Here is a tiny trained network, its code and every weight. The questions are about switching its units off for an input and a target symbol, where a switched-off unit gives its printed mean instead of its output.

import numpy as np


def w(rows, s, z=0):
    codes = np.array(rows[::2]) - 128.0
    scale = np.full(codes.shape[1], s)
    scale[-1] = z or s
    return codes * scale


def f(y):
    return y / 2 * (1 + np.tanh(0.7978845608 * (y + 0.044715 * y**3)))


def softmax(a):
    e = np.exp(a - a.max(-1, keepdims=True))
    return e / e.sum(-1, keepdims=True)


def log_softmax(a):
    a = a - a.max(-1, keepdims=True)
    return a - np.log(np.exp(a).sum(-1, keepdims=True))


def net(x, mask):
    ids = ['βγζηλφω'.index(c) for c in x.split()]
    T = len(ids)
    res = E[ids] + P[:T]
    q, k, v = (res @ M[0].T for M in (Q, K, V))
    z = softmax(np.where(np.tri(T) > 0, q @ k.T / 3**0.5, -1e9)) @ v
    res = res + np.where(mask[0], z, O[0][:, -1]) @ O[0][:, :-1]
    y = f(res @ A[0][:, :-1].T + A[0][:, -1])
    res = res + np.where(mask[1:13], y, B[0][:, -1]) @ B[0][:, :-1]
    return log_softmax(res[-1] @ U[:, :-1].T + U[:, -1])


Q, K, V, O, A, B = {}, {}, {}, {}, {}, {}
E = w([
[249,190,57,117],'β',
[151,213,180,158],'γ',
[4,65,157,165],'ζ',
[55,38,88,121],'η',
[149,174,22,89],'λ',
[162,208,139,45],'φ',
[44,203,174,101],'ω',
],0.014)
P = w([
[141,88,109,94],'0',
[151,163,169,127],'1',
[102,50,51,76],'2',
[135,193,159,132],'3',
[82,88,54,87],'4',
[121,217,159,126],'5',
[69,116,48,89],'6',
[107,250,162,118],'7',
[62,138,30,105],'8',
],0.013)
Q[0] = w([
[207,77,187,195],'head 0',
[223,46,254,246],'head 0',
[216,164,246,220],'head 0',
],0.007)
K[0] = w([
[209,87,133,195],'head 0',
[208,35,166,163],'head 0',
[171,86,135,254],'head 0',
],0.011)
V[0] = w([
[34,184,179,72],'head 0',
[197,97,254,110],'head 0',
[45,92,156,228],'head 0',
],0.0072)
O[0] = w([
[119,23,179,2,254],'head 0',
[102,227,143,89,87],'head 0',
[189,92,182,200,106],'head 0',
],0.0067,0.0095)
A[0] = w([
[120,33,133,120,220],'neuron 0',
[120,230,201,155,175],'neuron 1',
[154,97,82,201,186],'neuron 2',
[82,91,119,120,12],'neuron 3',
[81,140,76,134,52],'neuron 4',
[101,52,117,129,254],'neuron 5',
[202,207,140,128,73],'neuron 6',
[76,136,238,170,28],'neuron 7',
[142,91,16,164,124],'neuron 8',
[181,107,79,92,130],'neuron 9',
[153,250,113,91,226],'neuron 10',
[104,130,113,120,128],'neuron 11',
],0.014,0.0049)
B[0] = w([
[122,186,141,126,238],'neuron 0',
[162,63,210,136,211],'neuron 1',
[184,117,177,250,129],'neuron 2',
[180,135,78,167,168],'neuron 3',
[105,82,101,157,137],'neuron 4',
[126,160,157,122,240],'neuron 5',
[200,238,125,146,163],'neuron 6',
[82,134,56,248,173],'neuron 7',
[167,59,156,112,161],'neuron 8',
[51,198,171,166,171],'neuron 9',
[144,70,51,137,248],'neuron 10',
[130,116,117,121,154],'neuron 11',
],0.011)
U = w([
[172,215,80,141,3],'β',
[197,146,200,147,156],'γ',
[94,195,134,198,86],'ζ',
[115,196,250,41,202],'η',
[87,98,18,88,91],'λ',
[225,62,147,5,71],'φ',
[89,2,160,123,140],'ω',
],0.0089,0.0058)

Each question gives the input, a string of symbols that net reads in full, and the target symbol t.
The units are the heads (3 rows each of Q, K, V and O) and the neurons (one row each of A and B). Each row of codes is followed by its name. A weight is (code - 128) times the scale printed after its matrix; where a second scale follows, it is the last column's (O, A, B and U).
mask holds one flag per unit, heads first, then neurons. A switched-off unit (its flag False) gives its mean, the last column of its rows in O or B, instead of its output. The means were averaged over made-up inputs and are rounded, as every weight is.
A unit's drop is (log p(t) with every unit on - log p(t) with that unit switched off) / (log p(t) with every unit on - log p(t) with every unit switched off).
The circuit of an input: a set's keep is (log p(t) with only the set's units on - log p(t) with every unit switched off) / (log p(t) with every unit on - log p(t) with every unit switched off). Starting from the 12 units with the biggest drops (on a tie, the unit counted first), units are removed one at a time, each time the one whose removal leaves the highest keep (on an exact tie, the one counted first), for as long as the keep stays at least 0.8.
units of the circuit, in order: the units of the circuit, biggest drop first
most important unit: the unit with the biggest drop
top k neurons: the k neurons with the biggest drops, biggest first
drop when u is switched off: that unit's drop, to one decimal
input φ λ γ, target λ: units of the circuit, in order -> (head 0; neuron 1; neuron 6)
input ω φ ω β, target β: units of the circuit, in order -> (neuron 6; head 0)
input φ γ ζ, target λ: units of the circuit, in order -> (head 0)
input ω β ζ, target η: units of the circuit, in order -> (neuron 0; neuron 5)
input ω φ λ φ γ γ γ ω γ, target η: units of the circuit, in order -> (head 0; neuron 10)
input γ ω φ ω ω ζ γ, target η: units of the circuit, in order -> (neuron 10; neuron 7)
input ω φ ω φ, target φ: units of the circuit, in order -> (neuron 10; neuron 7)
input ω γ λ ζ ω β λ, target η: units of the circuit, in order -> (neuron 9; neuron 10; neuron 7)
input φ η ω ω λ, target η: units of the circuit, in order -> (neuron 9; neuron 10)
input γ φ φ η ζ, target λ: top 2 neurons -> (neuron 1; neuron 3)
input λ φ η ω γ η λ η, target η: top 4 neurons -> (neuron 10; neuron 7; neuron 5; neuron 0)
input ζ ω ω λ ω φ β, target η: top 4 neurons -> (neuron 9; neuron 10; neuron 7; neuron 3)
input λ γ η φ β ω ω φ φ, target η: top 3 neurons -> (neuron 9; neuron 7; neuron 10)
input λ η β, target ω: top neuron -> (neuron 8)
input γ γ ω ζ γ γ, target γ: units of the circuit, in order -> (neuron 1; head 0; neuron 7)
input η φ β, target λ: top 3 neurons -> (neuron 9; neuron 1; neuron 10)
input ω λ λ ω ω φ ω λ β, target η: top 2 neurons -> (neuron 9; neuron 10)
input ζ β γ λ, target λ: top 2 neurons -> (neuron 10; neuron 1)
input λ λ λ, target ω: top 3 neurons -> (neuron 8; neuron 4; neuron 6)
input ζ β φ ω φ, target η: most important unit -> neuron 9
input γ φ γ, target λ: drop when neuron 8 is switched off -> 0.1
input ω ω γ γ β ζ φ, target λ: drop when head 0 is switched off -> 0.3
input γ ω γ φ β ω λ ζ, target ζ: drop when neuron 7 is switched off -> 1.4
input φ γ β, target λ: drop when neuron 9 is switched off -> 0.6
